Each row is followed by one of two labels, saying whether the row has a hidden trait. Each part has a new trait and two new labels.
In the rows, 100 means zero.
[ 70 123 130 109 103 117  95  84 108 121  49  93  94  91  50  90  71  61
  61 105 147 111 106  94 104 109 113 161]
B
[131 114 106  99 114 108  80 120  66 144  79  92 125  73 111  74  79 148
  59  78  46 125  81 151  85 113  97  99]
K
[156  88  81  74 126 132 105 130  91 121 109 109 109 101 101  40  85 164
  61 106  56 122  93 129 112 111 104  99]
K
[ 52  79  99  69 106 137 124  87 162  59 162  31  74 108 146  92 126  67
 140 124 129  59  71 132  87 116 101 102]
B
[191  98  85  85 154 128 126 136  99  77  85  73 132  96  99  58  97 160
  72 130  81  93  85 126 112  85 151 121]
K
[105  84  99  61 130 185 160 116 104  35 107  14 102 136  75  34  81 124
  69 139 150  28  79 153 105 110 131 123]
B
[ 86 101  90 122 130 101  78  85 112  57  50  96 120  87  79 146  69 138
  31 132 110  81  79 133 103  80 135 105]
B
[ 83 127 113 118 108 113 113  95 106  65  89  72 108  78  96 107 109 114
 100 101 140  67 122  75  83  87 132 107]
B
[ 73 120 118 104 135 131  56  87 171 142  85  91  95  71  92  80  54 108
  35 138 100 136  83 135  98 116  95 141]
K
[155 106  97  80 127 137 116 123  44 108  79 132 111 106  67  52  79 151
  51 105  95  96 124  83 113 107 124 118]
K
[ 31  95  95 100  88 120  69  68 106  95 113 130  76  94  93 120  80 115
  48 102 115  91 106 103  94 115  84  79]
B
[ 52  73  87  95  95 139 114  86  87  38  77  54 111 122  71 105  68 141
  30 111 131  40  67 171  98 100 110  79]
B

Next part:
[ 46  90 100 117 123 110  65 103 113 108 112 107 103 107 165 134 109 119]
<87>
[158  98  93 110 123 117 119  96  84  82  72  97  65  77  56  81 109  95]
<78>
[115 115 103  96 102 117 145 111 122 103 100 105 106  95  77  70  83  97]
<78>
[ 68  90  84  80  87  78  81 103 115 106  85  94 108 107 113  98  91 100]
<78>
[106 110  90 106  93  86  73  82  62  77 128 127  97  91  79 112 119 107]
<87>
[156 116 111  91  93  98 125 109 114  97  75  78  89  95  58  67  79  72]
<78>
[ 61  88  90 102  83  75  76  86  89 112 116 105  82  95 104 119 109  73]
<87>
[ 87 114 125 122  80  75 133  93  99 119 107  73  72  96  47  91  95  27]
<78>
[106  93 103 112 112  96  95  94 106 131 123 125 103  96  89 105  96  44]
<87>
[ 97  83  99  98 112 116  94 103 103  96  78  67  89  89  91 106 103 126]
<78>
[160 125 107  87  89  95  82  99  90  79  85 107 121 108 112  90  94 135]
<87>
[189 121 113  98 113 116 122 104  99  93 102 124 129 106  94  77  88  86]
<87>
[ 94 120 129 117 103 101 131 105 109  95  91  97 116 118 115 102  91  74]
<87>
[ 93  88  73  84 104 111  87 108 113  90 100 126 116  99 116  95 103 174]
<87>
[134  95  98 111 128 125 140 103 100  98  87 100  79  83  61  83 100  95]
<78>
[150 108 100 105 101 101 120  93  85 101 113 131 126 108  91  99 101  69]
<87>
[ 80 112 122 116  90  87 108  95  91  94  90 113 131 117 128 121 107  65]
<87>
[173 115 109 119 133 115  70  99 106 114 127 128  96  88  94  85  84  61]
<87>
[ 86  99 111  97  95  97 109 113 129 135 116  96 104 108 102  83  79  64]
<78>
[ 95 119 122 113 111 101  58 102  98  80  84  89  85 102 141 106  94 121]
<87>
[ 17  79  79  95  95 106 130  92  82 104 112  98  87  98  88 143 129 139]
<87>

Next part:
[130 109  98 105  81 107  74  91 109  85  65 113  83 104  46  74  59 140
  95  69  97 124 111  94  34  84 114  87 112 131 121  58  87 133 100 130
  91  75 126  55  78]
Fik
[ 85 118 100 112  74  83  92 111 140 107  83  93  93  88  71 102  98 133
  99  90  78 101  93  94  75  63  92  90 108 100 118  88 103 118  94 106
 106 114  81  76 114]
kab
[119 104 101 101  94  91  86 100 102  97  89 111  91  98  82  86  87 122
 100  96  99 110 107  99  82  82  98  93 103 107 128  81  98  98 110 103
  98  90 111  88  96]
kab
[ 94 112  76  99  97  94  96  99 113  92  73 105 104 104  45  67  76 158
  94  79 110 126 131  78  53  70  81  86 106 108 129  89  96 114 108 104
 102  88 112  89  88]
Fik
[112  97  71  95 117 102 102  95  76 104  85 124 105  94  82  70  89 156
  97 106 124 124 145  80  90  61  83  96 105  98 137 108 105  95 112  90
 112  82 131  98  75]
Fik
[ 93 107  98 105  93  92 112 114 105 117 126  96 108  95 110 118 125  85
 106 119  99  88 100  97 143  84  99 105  93  85 111 163 109  84 114  85
 115 125  54 134 138]
kab
[123  98  73  98 107 105  98  95  72 107  88 129 101  92  92  81  98 139
 101 115 115 120 137  81  96  56  96  97 106  95 135 117 106  95 109  94
 114  85 129  96  86]
Fik
[123 106 100 101  92 101  80  91 106  88  69 107  87 105  59  76  74 126
  97  79  96 115 109  94  45  90 107  86 109 120 119  57  89 117 105 121
  91  79 136  65  80]
Fik
[128  97  69 100 105 101  97  91  74 104  88 132 101  87  84  75  93 153
  99 111 114 123 139  74  86  51  94  97 106 102 140 108 105 102 105  99
 112  84 127  87  75]
Fik
[ 91 117  84 103  85  90  94 105 128 103  78 101  96  99  57  86  90 141
  98  87  94 113 117  76  51  58  95  87 109 100 123  98  99 117 101 107
 107 103 107  79 108]
Fik
[117  83  80  93 128 118 118  97  52 103 108 120 116  99 103  81 103 115
 104 127 147 114 137 100 131  90  95 104  95  90 122 157 100  84 128  87
 119  92 112 139  95]
kab
[146  78 111  95 122 119 102  85  51  92 114 120 101  98 130 102  92  70
 102 115 119 100  99 120 136 134 115 112  93 117 103 103  95  87 108 104
  96  81 123 110  74]
kab
